Here is a tiny trained network, its code and every weight. The questions are about switching its units off for an input and a target symbol, where a switched-off unit gives its printed mean instead of its output.

import numpy as np


def w(rows, s, z=0):
    codes = np.array(rows[::2]) - 128.0
    scale = np.full(codes.shape[1], s)
    scale[-1] = z or s
    return codes * scale


def norm(h):
    return h / np.sqrt((h * h).mean(-1, keepdims=True) + 1e-5)


def f(y):
    return y / 2 * (1 + np.tanh(0.7978845608 * (y + 0.044715 * y**3)))


def softmax(a):
    e = np.exp(a - a.max(-1, keepdims=True))
    return e / e.sum(-1, keepdims=True)


def log_softmax(a):
    a = a - a.max(-1, keepdims=True)
    return a - np.log(np.exp(a).sum(-1, keepdims=True))


def net(x, mask):
    ids = ['βγδεζηθλμξπφψ'.index(c) for c in x.split()]
    T = len(ids)
    res = E[ids] + P[:T]
    r = norm(res)
    for j in range(2):
        rows = slice(3 * j, 3 * j + 3)
        q, k, v = (r @ M[0][rows].T for M in (Q, K, V))
        z = softmax(np.where(np.tri(T) > 0, q @ k.T / 3**0.5, -1e9)) @ v
        o = O[0][rows]
        res = res + np.where(mask[j], z, o[:, -1]) @ o[:, :-1]
    y = f(norm(res) @ A[0][:, :-1].T + A[0][:, -1])
    res = res + np.where(mask[2:6], y, B[0][:, -1]) @ B[0][:, :-1]
    return log_softmax(norm(res)[-1] @ U[:, :-1].T + U[:, -1])


Q, K, V, O, A, B = {}, {}, {}, {}, {}, {}
E = w([
[108,59,62,142],'β',
[122,141,169,106],'γ',
[17,247,196,123],'δ',
[159,163,188,145],'ε',
[175,182,61,104],'ζ',
[188,33,121,68],'η',
[149,52,95,182],'θ',
[116,127,103,250],'λ',
[123,130,174,109],'μ',
[132,77,82,159],'ξ',
[90,83,78,128],'π',
[38,35,223,163],'φ',
[192,181,212,180],'ψ',
],0.019)
P = w([
[43,70,2,54],'0',
[82,96,36,86],'1',
[100,109,53,96],'2',
[114,122,69,103],'3',
[123,124,78,107],'4',
[129,134,87,110],'5',
[142,143,104,110],'6',
[140,139,103,113],'7',
[141,141,110,114],'8',
[152,139,98,123],'9',
[155,137,102,125],'10',
[169,132,104,139],'11',
],0.0085)
Q[0] = w([
[151,112,133,159],'head 0',
[83,174,211,156],'head 0',
[133,237,227,108],'head 0',
[161,50,8,140],'head 1',
[126,62,96,112],'head 1',
[180,114,184,136],'head 1',
],0.013)
K[0] = w([
[169,151,145,118],'head 0',
[175,77,139,86],'head 0',
[253,130,101,71],'head 0',
[222,80,86,25],'head 1',
[206,82,69,130],'head 1',
[82,153,149,184],'head 1',
],0.014)
V[0] = w([
[146,177,120,49],'head 0',
[66,132,195,124],'head 0',
[156,62,182,86],'head 0',
[114,2,219,147],'head 1',
[61,120,157,207],'head 1',
[48,172,187,68],'head 1',
],0.0095)
O[0] = w([
[156,116,7,90,25],'head 0',
[48,82,146,153,115],'head 0',
[139,57,138,115,95],'head 0',
[112,64,131,132,168],'head 1',
[61,112,137,195,159],'head 1',
[114,138,187,104,2],'head 1',
],0.011,0.0022)
A[0] = w([
[155,196,251,134,152],'neuron 0',
[118,93,255,78,140],'neuron 1',
[37,154,69,215,255],'neuron 2',
[31,224,163,238,94],'neuron 3',
],0.0076,0.0037)
B[0] = w([
[42,41,75,2,219],'neuron 0',
[95,93,42,154,165],'neuron 1',
[143,247,201,182,254],'neuron 2',
[221,128,208,184,221],'neuron 3',
],0.0079,0.0056)
U = w([
[99,127,82,146,64],'β',
[52,125,119,73,139],'γ',
[43,214,187,108,18],'δ',
[104,128,146,67,97],'ε',
[200,184,101,99,254],'ζ',
[210,45,102,89,169],'η',
[148,66,81,204,23],'θ',
[165,186,192,208,186],'λ',
[63,93,120,95,111],'μ',
[129,139,67,170,47],'ξ',
[29,201,68,151,59],'π',
[51,65,202,190,161],'φ',
[169,111,251,60,65],'ψ',
],0.016,0.0045)

Each question gives the input, a string of symbols that net reads in full, and the target symbol t.
The units are the heads (3 rows each of Q, K, V and O) and the neurons (one row each of A and B). Each row of codes is followed by its name. A weight is (code - 128) times the scale printed after its matrix; where a second scale follows, it is the last column's (O, A, B and U).
mask holds one flag per unit, heads first, then neurons. A switched-off unit (its flag False) gives its mean, the last column of its rows in O or B, instead of its output. The means were averaged over made-up inputs and are rounded, as every weight is.
A unit's drop is (log p(t) with every unit on - log p(t) with that unit switched off) / (log p(t) with every unit on - log p(t) with every unit switched off).
The circuit of an input: a set's keep is (log p(t) with only the set's units on - log p(t) with every unit switched off) / (log p(t) with every unit on - log p(t) with every unit switched off). Starting from all 6 units, units are removed one at a time, each time the one whose removal leaves the highest keep (on an exact tie, the one counted first), for as long as the keep stays at least 0.8.
units of the circuit, in order: the units of the circuit, biggest drop first
k most important neurons: the k neurons with the biggest drops, biggest first
heads that matter: for each layer, one digit per head in row order, 1 if its drop is at least 0.15 and else 0, layers parted by /
drop when u is switched off: that unit's drop, to one decimal
input ψ ξ ψ ψ ψ ψ η β π π ψ ε, target η: units of the circuit, in order -> [head 0; neuron 2]
input λ ψ ψ γ ψ θ ψ μ, target λ: units of the circuit, in order -> [head 1; neuron 3]
input γ η γ, target η: units of the circuit, in order -> [head 0]
input ψ ζ θ ξ ψ β, target ζ: heads that matter -> 01
input ψ ψ λ π μ ψ θ β, target λ: heads that matter -> 10
input φ π β π, target φ: heads that matter -> 10
input γ θ γ ξ ψ θ θ λ ψ γ, target λ: units of the circuit, in order -> [head 1; neuron 3]
input π π θ η π θ, target η: heads that matter -> 01
input θ θ ψ ψ η β λ β ψ μ, target η: 3 most important neurons -> [neuron 2; neuron 3; neuron 1]
input ψ π δ π ξ ψ ψ θ γ π, target π: heads that matter -> 10
input λ ψ θ ψ β π ψ η φ ξ μ, target φ: heads that matter -> 01
input φ ψ ψ φ ψ ξ, target φ: heads that matter -> 10
input ψ ψ θ θ θ ψ π λ λ π ψ μ, target λ: heads that matter -> 01
input ψ λ π θ π ψ ζ π ξ, target ζ: heads that matter -> 01
input π ψ ε β ζ ε, target ζ: heads that matter -> 10
input γ π μ ψ γ ψ η ξ, target η: units of the circuit, in order -> [head 1]
input ξ ξ ψ θ ψ θ λ φ λ γ ψ π, target λ: 2 most important neurons -> [neuron 2; neuron 0]
input ψ φ ψ, target φ: 2 most important neurons -> [neuron 0; neuron 1]
input λ ξ φ ψ π π μ λ η π θ ε, target η: 2 most important neurons -> [neuron 2; neuron 3]
input β ψ ψ η θ μ ψ ψ π ψ, target η: 3 most important neurons -> [neuron 2; neuron 0; neuron 3]
input φ π θ γ, target φ: drop when head 1 is switched off -> 1.1
input ζ θ ψ γ ψ ε π μ, target ζ: drop when neuron 0 is switched off -> 0.2
input β θ η ζ β ψ θ π π ε, target ζ: drop when neuron 2 is switched off -> -0.4
input γ ε θ ψ ψ, target ψ: drop when neuron 0 is switched off -> 0.7
input ξ ψ θ ζ λ π θ, target λ: most important neuron -> [neuron 1]
input ψ μ μ γ, target γ: 2 most important neurons -> [neuron 3; neuron 2]
input θ β δ δ ψ, target ψ: 2 most important neurons -> [neuron 0; neuron 3]
